Each row is followed by its class number.
[ -97  157   -1  316   66    2  320 -229 -160  105 -310  207    5 -156
  230  -79   47  598  222  -32   -1 -216  -10 -128   90  135  369  -74
 -273   15  219  -38  -47 -187  -93   32 -127 -162 -156 -192 -180 -124] | 9
[  74  289  197  -87   84  406  330  261 -212  105  -14   45  153   64
   12  -24  -38 -235  -88 -299  256 -120 -138 -369   -8 -247  349 -105
  -71  385  151   41 -222  -63  109  134   34 -111   58  231   -9 -334] | 8
[  41  307 -216 -138 -115  277   61  110 -165  281  252   55  348 -288
   24 -150  -63 -244  -36  -69  158  256 -252   57   43   25   86  -16
 -206  346  126  -51   36  108   59  196  -89   43 -133 -176 -161 -334] | 7
[-244   48  152  369   61   -1  759 -159 -106  -12 -161  246   47  -10
  142   46   38   87  -18  -35 -162  -32  183 -145   21 -314  138    9
   53  349 -103 -155  -40 -295   73    2   -6  -36  -94   22 -314 -229] | 1
[ 128 -201  360  114   -3  -98  118  -56 -585  -49  -24  214  189 -190
  182   50   56   87  288  198 -165   81 -351 -417   36   58  308   88
   30  222    2    1  -31 -202  -59  119  120 -169 -123  -87  -61 -454] | 3
[ 108  134  110  113 -343 -150  224   21  -73   18  141    1  260 -169
  -27 -122  102  141  118  -54  219 -197   -2 -209  313   91  226   73
  -31  176   74  127  -85  -26 -308  184    2  -10  -62   89 -130 -326] | 4
[  84  -21   61  541    3 -180  -40  -96  -38 -177  106  107   11  372
  192    6  -57  154  -43  -80   23 -190  479  267   93   40   65 -280
 -214   -2  448  -53   34  475   74  -78   26   28  -65 -160   82 -104] | 9
[ 226  231  150  351 -403 -248  157 -133 -199    8  242   46  264  -85
  -40  -24  115  152   49 -239  158 -257   28 -110  166  -11   12   81
 -136  354  -47  171   64   28    3  162 -125  100  -84  100 -231 -316] | 11
[  67  115  334  425   -7  -31   63  -70  317  -45  261  -80   -9  201
  -23  -39   74  162  -32 -117 -179 -100    9  177  -15  -76    0   -2
  136    9   93   55   28  116  217 -239 -254   54  217  302 -229   51] | 4
[   5    2  350  245   69  -15   68   24 -105 -105  135  281  205 -165
  116 -135  -29  446  293  194 -154  213  -43  210  210  179   40  -72
  217 -242  -88  118 -135 -150  195  -45  -56  -39 -210  113 -310 -463] | 11
[-163    8 -161 -382  -85 -153 -424 -254 -289   90  209 -217  -96  162
  146  -41   66 -138   99 -462  378 -294  108 -150  -14   56  149  111
   68  371  -62   40  151  274  205  281  215 -228  187   97 -135   -8] | 2
[ -17  172   18  231 -113 -220  199 -349 -156  116 -206 -141 -177   17
  172  141 -155  202  205  143  307 -307  516  -64   36 -492 -138 -370
  -23 -495  293 -185 -419   27  -39  149  180 -170  225  413  220  127] | 0
[  53   86  -10  331  132 -619 -214 -547 -206  119 -102  289  -98   22
  275  103  392 -317 -229  156 -245 -213 -125 -174  -95  232 -374 -155
  -34   44  379   54  291    7  -60 -249 -123  -17 -291   99  194 -316] | 8
[ 166 -103 -118   96   38 -103 -219 -213 -383 -106  -23 -172   16   65
  445  -16  -87    2  -55  217  179  -93  100 -272  -37 -381  -82 -137
   40 -187  542  234 -370  175   94  145  -24 -161  -66  -18  271 -163] | 7
[  35   40  403  364  151    3 -257  -81 -339   93  -51   99  -17   42
  291  -51 -210  438  103 -368  286  -10  175  158  -95 -134  -84 -153
 -407  222  364 -151   92  309    8  -50  -36 -241  123  -86 -135   77] | 1
[-260  207  148 -150   43  182  163  -81  -65   66   51   60  186 -121
   84  -19  102  150 -149  -90  -25  -48 -146  -84  243  106   91 -114
 -182  -19  184  -85  111 -163  170  -41   29 -141  210  312  -62 -398] | 0
[ 121   57  368  744 -219 -420   46 -120 -206  140   50  -15   46  432
 -162   16   32 -126   -8 -181   88 -246  415   92   76  137 -129  -90
  136  -63  104  198  204 -103   71  144  -89  -33 -211  282  181 -158] | 2
[ 215  -50  423   59  101   46 -213  -45 -391 -139 -108 -271 -199  182
  151    9 -176  169  116 -113 -183  124   74 -276   -2 -267  335 -118
  124 -151 -111 -129 -369  120 -129   -2  105 -321  -52  238  211  180] | 7
[ 143   96  274  361  177   -5  464   84 -259  128  -72  222  166 -154
  204   -8   66   22  140   37 -149   43 -202  -81   56  127  124 -417
  -51  366 -204  -90   -3 -183  201  -42  102  -18 -331  102  -25 -492] | 9
[ 150  400  254  277 -158  -16  257  102 -421    7 -164   -3  -31 -171
  110 -182  109  588  303   27   -6   76  280 -259   43 -273  165   45
   20  -59  348   53 -192 -296 -245  150 -136  -76 -171  186  -16 -306] | 3
[  90  137  373  436 -101  -48  198  230  132  130    7   67  348 -133
  131  -19  124  462 -264    8  217  -70   95  280    6 -181  121 -354
 -259  175 -110 -256   -7   43 -109   89  113   28   -7  413 -329  -54] | 5
[  44  268  363  418    1   50  400 -218 -239   22 -323   69  137  -48
   61  105 -171  259  354    6  -75   77  106 -167  238  -57  393 -180
 -147 -213 -124 -269 -261 -263 -103  125  -29 -286  -68  295 -193 -103] | 2
[ -49 -461 -254  526 -176 -213  354 -854  -16 -106 -138 -130  -19  466
  143   66 -180    0  159 -175  -85 -166  200    8  101  219 -149 -454
   91   52  357   79  124  332  -88 -159  133 -170  257  -92   83  -50] | 0
[-188 -160 -212  202  -94 -105  -73 -230 -255  -81  -62 -234 -115  -60
  287   -9  -17  -29 -116  145 -187   73  404  -73 -235  -34  -18  -75
 -171 -204  773  121   74  300 -197  -87  -57 -281  213  277  236  141] | 8
[ 177 -243  223  282 -110   33  301  136 -269  -24  147  -30  180  170
  -47  -24   17 -102  -69  213 -239   31  -44 -152   22  -23  285    6
  205  236  236   87   31 -195  271  206  -86  -55 -113   60   36 -287] | 8
[ -72   -9  565  436   60 -299  122  -49 -209   10  115    7 -114  -46
 -250 -206  -92  -89  205 -157 -353 -203  721  181  514 -255  -63 -256
  236 -283 -167   65 -241   89  -60  182 -107  241 -411  104  234  -77] | 10
[  13 -213 -324   85 -148  198  356 -243 -195   -7  -60   29   71 -141
  237   49   31  290   30  213   -3 -210 -110  -87  -58  114  173  -61
 -312  114  427  -88   43 -103  141  134   89   89   95   -2  -92 -295] | 4
[  20   74 -136  125 -222 -114  -17   83  -66 -228  244 -266 -144  444
  158 -190  243  239  100 -159   -7  -24  168   45  -56   -4  306 -138
  437   86 -162   68   69  333  -48  -59  205   -3  -86  182  305 -117] | 9
[ 262  258  261   43   30  253   -5  120 -253   78  -16  240  106  -40
  318   -7    3  421  101  -37  144 -130  244  -34  -56  -14  249   -1
   73  255  168 -180  121 -344  142   99 -293 -103   71  100 -220 -298] | 4
[-111   97  -79  302 -224  252  682 -220  -61  236   97    6  387 -257
  -97   20   11 -198 -125  110  -49  -36 -293 -308  113 -229   -3   81
 -154  176 -177  124  129 -272  100  121 -219  163  -44  -98 -152 -255] | 2
[ -36    4  154  199   -6  142  495 -192   99  -89 -163  -36  181 -105
   56  -33 -208  186  225  -32  -25  278  129  -68  253  -34  249   37
  -91  -98 -315  -14 -182 -272  -48  191  235  -95  -35   80 -180   35] | 9
[ 172  168  127  427 -121 -109  538 -327 -108  -31 -165   -4  290  -24
   23  108   74 -102   31  168  -29   81  306 -154   55   48  184  -51
 -105   49 -110  108   47   80  -23    7  341   17   22    7  125 -206] | 5
[ -32  282  -11  271 -162  111  521 -225  -17  113 -128   40  203 -173
 -134   29  132  252 -273  252   94  -37  -67 -276 -100 -331  157   13
 -109   98  301  -13   97 -149  136  117  -87  132 -181   91 -161 -299] | 7
[-107  122  434    7   81  -66 -250   82  -47 -112   71    2 -102  223
 -281  -37  -44  -42   15 -169  296  135 -114   32   22 -356 -132   -6
   21 -209   -6 -156  -79  118   29  111  249   75 -151  247  152 -104] | 1
[  52 -387  211  -30  226 -262 -530   79 -317 -376  497  -95 -349 -237
  265 -434   72  136  111   98 -370 -106  112  209  -76  174   48 -152
   49  -94  193   47 -174   85  -55   18 -173 -289  176   93  132 -136] | 5
[ 114  329  463  321  277 -282 -414 -337 -221  -68   -3  479  198  329
 -123  158  368  -25 -168 -403  216 -277 -211  -21  192 -119 -148 -456
 -170  189  -35  -89  294  438  -34 -180   17  103 -247  239  -37 -456] | 6
[  65   97  434   73   29 -163   64  399 -246   53  216   39  265 -119
 -107   41  -42  114  229 -302  143   93   57 -260  119   62   93  231
 -147  201 -184 -182  211 -255  -52  172 -143  -36  -39 -137 -297  -25] | 10
[ -83   37 -165  179  -62   31  556 -133   64   10 -195 -152  270 -126
  153   37  118 -195   77  201 -146  119 -360 -242  -33 -250  146  -40
   59   63  362   60 -212 -312   14  175   22   79   20  296  139 -232] | 0
[-165  172  429  226  178  242  229 -232  -69  -86  104  185  176   40
 -119 -160    0  115  -10 -134  154   82   46 -157  153 -294  303  -48
  -62   99   66   -3  125  -29   -3  157   62  -85  -20   98  -61 -317] | 5
[ 152  125  384   96 -330   87   63    9   83  236   43  136  217 -132
  -36  115 -130   34  -34   41  232  -72  -65  -37  200 -102   27   32
  202  331 -292 -156   78  106  -66   -1  -16   72 -169  253 -423  -71] | 3
[ 139  133  136  138 -213  183  273 -157   76  179  191    0  331  -84
   64 -141 -184 -126 -162   78  157  194 -200  -52  143 -142  185  129
   34   99   -9   61 -126 -265  115  385  178  167 -189  -37   69 -326] | 6
[  55  110  141 -129   79  211  357  136 -174  164  -60  -88  191 -346
  -47 -121 -129  256  -75  -61  114  153  126 -399   51  -43   79   46
    5  149  196  173  -13 -337   93  135 -110  -79  -89 -171 -201 -250] | 6
[  25 -103  295  159  -71 -141  388   33  102 -166  -32    3  208 -153
   83 -151 -147 -246   87   75   18  -61   98  -40  244  113  169  103
   31  119    6 -136 -237 -142 -139  112  -66 -110   71  -86 -235 -241] | 9
[ -99  274 -107  291 -177   23  653 -363 -159  -96   10   74   70   38
  154    0  174  190   38 -190  132  -93 -141 -103  -34  -58  199   92
  -45  158  313 -145  -26 -154   78   50   93   48   97  571 -251 -478] | 1
[ -91  281   67  -24 -154   23  347   -3 -130   28  166 -105  250  -56
  105 -258   53  198   88 -151  150  164  -25 -229   48  -47  380  283
  236   13  -84  105 -188 -244   33  263  104 -102  -19 -105 -126 -359] | 0
[ -43  172   14  268 -100  475  363 -189 -129   94   87   64  263  242
  223   67 -111  193    2   44  155  143 -234 -236  173 -465  179  170
  -65  -98  144   53  -72  -31  155   18  -69  -33   11  -30  -79  -88] | 9
[ 220  137  425  594   48 -111 -239  366 -309 -210   -1  114  228   80
  177  -68 -130   28  -73   -5  570 -116  215  117 -321 -584 -315 -202
   10   22  544   43 -177  401   88   15 -413   71 -141  -59   12 -313] | 1
[ -96   63 -326 -279 -268   73  170 -161 -151   -4   18 -161   -6   13
  139  -92  258   19 -123  -25   35 -241 -468 -534 -136  219  101   29
 -282  104  299  146   55 -205   35   64  285   97  123  -25  229 -559] | 8
[-275  -73  130  603 -145 -425  219 -375 -454  187  116 -197   26  218
  -17 -151    2 -334   22 -274   15 -254  349 -239  -40  -12  172 -319
  -83   46  577   35  103  330 -222  185  -78 -363   18  176  102 -202] | 8
[ 103   30  347  324   73 -540 -198  -82 -486 -141  207   29  139 -193
  138   26  -57 -402  160  295  -93 -278  530    2   65    3   47 -119
 -143  -47  524  -92  -90  214  413  297  -83   26  -94 -106  193 -506] | 7
[-104  137  -64  548 -165  -33  375   39   40 -194  -35  271  215  -97
  328  -37  -70  301  -58  262   91 -197  195  189   53   26   35   56
 -202 -216  253   20 -228  -71   41  -62 -203   95  -94 -172 -121 -356] | 7
[ 177   22  426  181  -29 -121  284  149 -260   48  275  104  306   84
  -87  288  -31 -286  179 -159   46  -60   41  -20  110  -51   44  -91
  321  160 -488  -42 -201  617  387 -306  271  181   -4  113 -367 -249] | 9
[ -92   99  100  347 -222  279  489 -124 -445  222  -57  184   63  -37
  -73 -123  -10  397  373  -68 -178    4   57  -67   36  -37  448 -222
 -135   10  155  160  -53 -386 -186  264   13 -279  170  244  -11 -283] | 3
[  60  281  703  255  281 -157 -112  443   -5  204   31   49  -79  276
  -34  -44  127 -332  -66  -58  513 -369  444  301  -94 -334 -379   27
   86  -75  171   -3  -85  302  236 -144  205   55  220  321  314    4] | 0
[ 211  211  390  299 -360  -54  351  146  -69  107 -102   82  259 -149
  113 -156 -112  386  320    8  -18   22  338    5  228  192  278  104
  164   28 -356   74 -285 -158 -277   57  133   58 -177 -159 -240 -254] | 6
[ -56  121   34 -109  -93  664  464   53 -167   74  212   45  236  196
  187  -77  -61  102  144 -157  135  258   78  -30   68 -105  330  367
   99   11  -49   16  -20 -181   64  117  304   12  259  300 -177 -266] | 11
[ 245  175  392  365   91 -140  -27 -220 -337  125   33   62  268  131
  -57   -7  179   -6   37 -154 -219   91 -149 -102  237 -634   77  -38
 -125  174  190  -20  -80  -63   -1  305 -172  125 -164 -117  180  -94] | 11
[ 157  401   -8  470 -243 -284   28 -375   89 -110  -57  155 -222  303
  -92    2  238  371   76 -375  -56 -627  537  175  410   63  -92 -177
 -164   25 -147  187  -33  389 -212 -245  -23  262 -143   45   50   18] | 6
[-116  -45  306  254   87  372  317  268 -376  -58  255  340  -11   60
 -104  -13  -44  283  302   -9  -43  -97 -198  -69  -27  -80  232 -153
  -82  134  -61  -79    4 -104  156 -132 -163 -214  131  101 -296 -309] | 5
[ 114  165  537  445   78 -242   28 -130 -734  209  -50  -11 -266  312
 -146  -66  107  233   76 -145 -101 -243  453    7    2  -34  285 -447
  105 -203  179 -142  -73  372    8  -74   51 -450    6  297  135 -163] | 3
[  66   48 -111  121    3 -532 -161 -471  123  -62 -276  127  -46   57
  228  303  302  150  134   91 -236  -10  221   67   96   71 -414 -193
  -49    6  211 -273  315  126 -236 -274  148  238  -64  188   30   16] | 11
[  91  249  154  607 -129  -76  560 -172 -236  114   29   39  148 -253
   45 -194 -159  471  108  -36  188   -5  170 -163   44   75  216 -225
 -159 -134  -86  -55  -91 -277  -55  227 -165 -198 -264   16 -230 -259] | 8
[  20  148   -1  146   93 -147    7  -12 -551 -150   89 -207 -125 -198
  -77 -120  -39 -228 -367 -482  275 -155  489  136 -460   34   74 -290
 -157  217  483 -167   99  565  214   57  -22  -11   41  173  299 -306] | 5
[ 155 -194   71  452   -5 -193   44 -374 -244 -123  170 -250   37 -248
  -21   -6 -122   49  182  135  357 -329  111    1  -49 -235 -205 -154
 -352 -305  633  -26  -74  415   89  173    1  172  193  315  163  -46] | 7
[ 283  -99  221  105   49  -68   21  174 -626 -178  -11   53   68 -146
  194 -219  -26  141   86  -16   23 -136  172 -184   86  101  131   32
  127  200   32   14  -95 -295  194  306 -292  -67 -357 -250   12 -474] | 8
[  -1  150 -208 -214   -6  126  290   39 -111   77  160  -84  137  -94
  211 -126   51  120   43  -61  -64  475  -48 -220  -47 -214  224  177
  139   54  216    1 -184 -407   -4  309  186   10  -28   80  -36 -182] | 8
[  45  339  -15  316  200 -113  193 -102  141  -98  -35  109  -52 -118
   53 -174   50  357  180  157  506  -13   87   32  -15 -349  -81 -219
 -126  -84  463  -51  -68   98   64  133   61  114 -233   12  103 -212] | 9
[ 403  101  -43 -150 -108  -48  -34  -70 -139 -277   95 -169 -318  181
   60 -193  127  157  -49 -273  219 -476  360 -358  152  376  204 -106
  228  732  541  444   63  376  194  -77  203   34 -260  148  161 -515] | 5
[ 207  106   84  680   97 -155  169 -342  141 -247  145  164   89  383
  275  194   54 -233  -37  -15  148 -294  -61   45  -89  -49  -39 -362
 -102  279   19  -63  174  238  359 -109  124  192  -14  198  219 -334] | 2
[  87  -82  335  -94  158   50 -440  137 -342   56   72 -119 -211  248
  -51 -115 -310   75   82 -337  328   87  474   54   82 -109 -147 -219
   86 -120 -135  198 -127  128   89  177  260 -322  -64   88  200  137] | 6
[ -36   -4  220  219 -144 -518 -258  252 -153 -162   79 -174 -135 -197
   11 -226    3  464  109 -424  213  -77  430  359   62  197 -308 -143
   89   74  234  112  -20  348 -210 -176 -134 -115   32  170   38   34] | 5
[ -36    4  333  700  -98  199  899 -478   26  -73   15  -81   -2  252
 -134  -92 -400 -158   13 -116  102  238  163  -12 -229 -624  254 -189
  183 -153  163 -356 -253  -60  -86  192  119  -43  235  344   82  -47] | 10
[ 150  133  243  603 -388   72  414 -164 -432   40  161 -233   38    5
 -238 -136   40  432  -27  -79  -21 -359  424   89  175 -469  184 -292
 -126 -142 -157  -75  -65  484  -59   72 -185   74   67  207   36   81] | 10
[ -26 -225  -21 -155  273  -30  161  -89  -10  -13  -75  181   43   17
   14  -33   84   58   13   51    7  175    9   79   74  184   79  -36
   84  251    9   -9  143 -193   82   97  243 -196   37  -17 -206 -100] | 1
[  85  244   27  -77  -72 -143 -158 -229   17  -26  -93   54   42 -278
   -4   40  117  533  -32  -50  110 -137 -161 -125  258   73  166 -357
 -336   94  -59  -25   38   91   14   90  170   -9 -244  157  -44 -144] | 9
[-164 -102   32  -82  214  125  -26   47 -172   40  488 -131 -180  176
  -16 -134 -234 -148    8 -399  232 -155  378  -47  -23 -366  -44 -195
  189   -1  246 -244 -127  145  190  231 -121  -44   27  174 -234  -41] | 0
[ 118  266  -34  400 -276   89  403 -622  377  163   32   68   54  405
  167  -75   41  -99 -148  203  -75 -288  122  148  -98 -251  343 -272
  360  -25   47  -33 -209  217   44  -54   76   54  226   77   -4 -213] | 11
[ -53  316   73  451 -221 -455   50 -317 -238  -90 -131 -166  -46  -68
  301  -92  -46  335  139  -91  223 -375  625  162 -110   -5   83 -250
  -57 -341  158 -189 -139  223   67  102 -133 -147  180  133   36 -104] | 10
[ -67   71  -61  486 -110 -179    7   70  142  -79 -102  -29   55  716
   32   24   63 -292  113 -101  220 -159   35  155  -10 -277   14 -107
  287   -9  275   -7  -38  352   69   61   72  373 -355 -227  470 -147] | 9
[ 102   90   75  295 -369 -118 -100 -250  -14   31   -6 -208   -9  108
  -13   -2 -120  -29  122   42  193 -203  381   21 -102 -286    9 -149
  -20   53  334  -71  -14  539 -137   52   68  116  121  -16  117   46] | 2
[ 631 -171  485  423 -283 -432 -247  128 -511 -382  273  -40   66  131
  191    6   27  130  291   31   65 -354  457  -11   89  -39 -319 -238
 -119  339  124 -141  -34  153   66   84 -104   52  100  116 -182 -398] | 5
[ 164  171 -141  580 -238 -179  811 -448 -136 -110 -231   40  -49  176
  -12  188   48 -101  198  137   71 -306  409  -12  116  -71  -20  -58
   91    2  173  -83 -142  157   84 -137   22   41   77  228  -13 -185] | 4
[ 301 -420  155  146  -96  -55 -347 -451 -289 -194   82 -139 -214  441
   86 -201  -59  380  -82  128 -421   15  122  113  254   37   34 -483
   52  -79  499   11  -40  527  -61 -151   52 -233   79 -196  208  -86] | 10
[ 125 -351  179  292   80 -122 -392 -122 -416  -48  -92 -140   84   58
  130  -12  -41  117  -97  -64   87 -161  134 -159 -305 -337   17 -393
  171 -136  612   30    1  218 -159  158 -405 -136  -16  246   59   20] | 8
[   2 -602   22   68 -202 -304 -588  361 -443   13  194  -74  199    5
   95  199 -171   23  146  145  347 -435  -69  -17 -201  -18  -72 -293
   55  284  254 -264  329  272  171  233 -440 -120   55 -329  -90   -3] | 2
[ 284  -24  547  453  -92 -278 -152  330 -385   61  297 -283  -64  153
  107 -269   41  -56   99 -221   95 -250  362  171 -181  209 -198  -87
  277  157  -76   50  131  441   63 -221  -94  -27   22   24  237 -151] | 0
[  77  154  340  252 -241   92   31  258 -251   71   82  -16  352   22
  -56 -127  -94  408   69 -143  345  -25  332  108  203 -253  100 -139
  -21   69  191  -52  105   32  -25  313 -132   61 -103   14   15 -283] | 11
[  -9   -2   45   68 -211   67  -20  337 -216  -22  373  135  -12   36
 -146    5   95  440  307 -259 -184  -52 -145  -84  165  230  158   68
  121  274 -200  158  183 -135  -23  -80 -228   -8 -187  190 -337 -110] | 6
[-286  163   82  185  -78 -162  123  -91  184   25   52   30  149   -8
   46   56   82  340  -69  -29   58   19  -24  -61  219 -195  313 -177
 -146  114   79 -266   86   69 -113  142  165   -8 -175  174 -119  -56] | 2
[-202 -189   46  591 -349   53  386 -566   28 -177 -122 -255  -51   97
  214   89 -364  242  -23  166  219 -318  364 -100  -42 -169 -189 -599
   11 -422  391   20  -32  244  161  -43  165   65  129  530  199 -351] | 3
